Below are the code and all the weights of a small trained network. Each question names an input and a class and asks about switching units off, where a switched-off unit gives its printed mean instead of its output.

import numpy as np


def w(rows, s, z=0):
    codes = np.array(rows[::2]) - 128.0
    scale = np.full(codes.shape[1], s)
    scale[-1] = z or s
    return codes * scale


def norm(h):
    return h / np.sqrt((h * h).mean(-1, keepdims=True) + 1e-5)


def f(y):
    return y / 2 * (1 + np.tanh(0.7978845608 * (y + 0.044715 * y**3)))


def log_softmax(a):
    a = a - a.max(-1, keepdims=True)
    return a - np.log(np.exp(a).sum(-1, keepdims=True))


def net(x, mask):
    res = np.array(x, float).reshape(1, 5) / 4 @ E
    u = 0
    for l in range(2):
        y = f(norm(res) @ A[l][:, :-1].T + A[l][:, -1])
        res = res + np.where(mask[u : u + 4], y, B[l][:, -1]) @ B[l][:, :-1]
        u += 4
    return log_softmax(norm(res)[-1] @ U[:, :-1].T + U[:, -1])


A, B = {}, {}
E = w([
[166,253,139,172,56,134,98,123,163,140],'x0',
[102,125,85,80,140,173,101,140,236,84],'x1',
[40,130,143,145,127,92,65,166,142,159],'x2',
[172,120,140,87,160,121,66,71,164,194],'x3',
[127,77,145,212,114,149,93,68,136,49],'x4',
],0.0041)
A[0] = w([
[128,104,189,160,71,62,155,52,45,188,79],'0.n1',
[116,88,191,233,145,74,97,19,177,17,23],'0.n2',
[42,80,186,153,90,86,2,199,126,165,31],'0.n3',
[161,107,234,131,229,132,97,25,216,236,3],'0.n4',
],0.0043,0.0034)
B[0] = w([
[66,128,59,178,133,134,119,67,95,144,215],'0.n1',
[136,233,96,18,215,50,206,178,124,173,254],'0.n2',
[187,67,147,112,8,90,193,96,205,88,196],'0.n3',
[147,170,254,194,121,245,163,220,124,102,192],'0.n4',
],0.0084,0.0021)
A[1] = w([
[191,127,106,101,128,180,199,41,107,92,82],'1.n1',
[152,253,97,182,71,127,93,110,166,122,3],'1.n2',
[58,152,96,80,136,217,130,90,222,90,74],'1.n3',
[65,122,148,184,141,141,190,181,114,57,161],'1.n4',
],0.0056,0.0037)
B[1] = w([
[84,84,151,107,40,96,104,130,242,146,204],'1.n1',
[108,2,124,70,193,146,89,151,107,98,227],'1.n2',
[112,158,113,236,112,102,163,43,6,182,226],'1.n3',
[186,180,183,132,148,189,36,149,159,141,252],'1.n4',
],0.0086,0.0025)
U = w([
[185,206,214,180,134,237,122,205,139,106,214],'0',
[135,224,95,21,189,59,175,164,131,178,176],'1',
[94,141,79,222,104,149,141,11,67,171,90],'2',
[156,70,140,110,2,99,152,105,218,110,127],'3',
[125,21,103,59,205,158,45,136,112,104,2],'4',
],0.0086,0.003)

Each question gives the input, the list of numbers given to net, and the class t.
The units are the neurons (one row each of A and B). Each row of codes is followed by its name. A weight is (code - 128) times the scale printed after its matrix; where a second scale follows, it is the last column's (A, B and U).
mask holds one flag per neuron, layer by layer. A switched-off neuron (its flag False) gives its mean, the last column of its row in B, instead of its output. The means were averaged over made-up inputs and are rounded, as every weight is.
A unit's drop is (log p(t) with every unit on - log p(t) with that unit switched off) / (log p(t) with every unit on - log p(t) with every unit switched off).
The circuit of an input: a set's keep is (log p(t) with only the set's units on - log p(t) with every unit switched off) / (log p(t) with every unit on - log p(t) with every unit switched off). Starting from all 8 units, units are removed one at a time, each time the one whose removal leaves the highest keep (on an exact tie, the one counted first), for as long as the keep stays at least 0.8.
units of the circuit, in order: the units of the circuit, biggest drop first
top k neurons: the k neurons with the biggest drops, biggest first
top k neurons in layer l: the k neurons of layer l with the biggest drops, biggest first
input [6,-5,-2,-1,1], class 4: units of the circuit, in order => [1.n2]
input [4,6,8,-6,-2], class 3: top 3 neurons => [0.n3, 0.n4, 0.n1]
input [8,-6,7,-2,-4], class 4: top 3 neurons => [1.n2, 0.n2, 1.n3]
input [-6,0,3,-6,-3], class 0: top 3 neurons => [1.n4, 0.n2, 1.n2]
input [7,-4,-3,6,-4], class 4: units of the circuit, in order => [1.n2, 0.n2]
input [7,-7,-3,-4,1], class 2: top 3 neurons in layer 0 => [0.n1, 0.n4, 0.n3]
input [-5,-5,0,-7,5], class 0: top 3 neurons => [1.n4, 1.n2, 1.n3]
input [4,-7,-4,4,-6], class 2: units of the circuit, in order => [0.n2, 0.n1]
input [-7,7,8,-4,2], class 3: top 4 neurons => [0.n3, 0.n1, 0.n4, 1.n2]
input [-6,1,5,-6,6], class 0: top 4 neurons => [1.n4, 1.n2, 1.n1, 0.n1]
input [-7,-5,-7,8,-3], class 0: top 2 neurons => [0.n4, 0.n3]
input [-6,7,4,-1,8], class 1: top 2 neurons => [0.n2, 0.n1]
input [4,-5,-7,2,6], class 3: top 2 neurons => [1.n1, 1.n3]
input [-8,-8,6,-2,-2], class 2: top 3 neurons => [0.n1, 1.n2, 0.n2]
input [3,-6,-7,0,0], class 3: top 2 neurons => [1.n1, 1.n3]
input [3,-3,-8,3,8], class 1: top 2 neurons => [0.n2, 0.n3]
input [3,1,-6,1,-4], class 3: units of the circuit, in order => [1.n1]
input [-2,-4,8,4,-6], class 3: top 2 neurons in layer 0 => [0.n3, 0.n2]
input [-1,5,3,4,-2], class 2: top 2 neurons => [1.n3, 0.n2]
input [6,-8,-7,-4,-7], class 2: top 4 neurons => [0.n2, 0.n1, 0.n4, 0.n3]
input [8,3,-7,1,-5], class 4: top 3 neurons => [1.n2, 0.n2, 0.n3]
input [3,-1,-3,5,-5], class 0: top neuron in layer 0 => [0.n4]
input [-6,8,-6,5,-6], class 2: units of the circuit, in order => [1.n3, 0.n2]
input [7,8,-4,3,5], class 2: top 2 neurons in layer 1 => [1.n3, 1.n4]
input [-5,7,7,6,6], class 2: top 2 neurons in layer 1 => [1.n3, 1.n1]
input [5,-5,-7,0,7], class 1: top 2 neurons in layer 0 => [0.n2, 0.n3]
input [-1,3,7,3,6], class 3: top neuron in layer 1 => [1.n4]
input [-6,6,-8,-1,6], class 3: top 2 neurons in layer 1 => [1.n1, 1.n2]
input [8,-2,7,-1,-2], class 4: top 2 neurons in layer 1 => [1.n2, 1.n1]
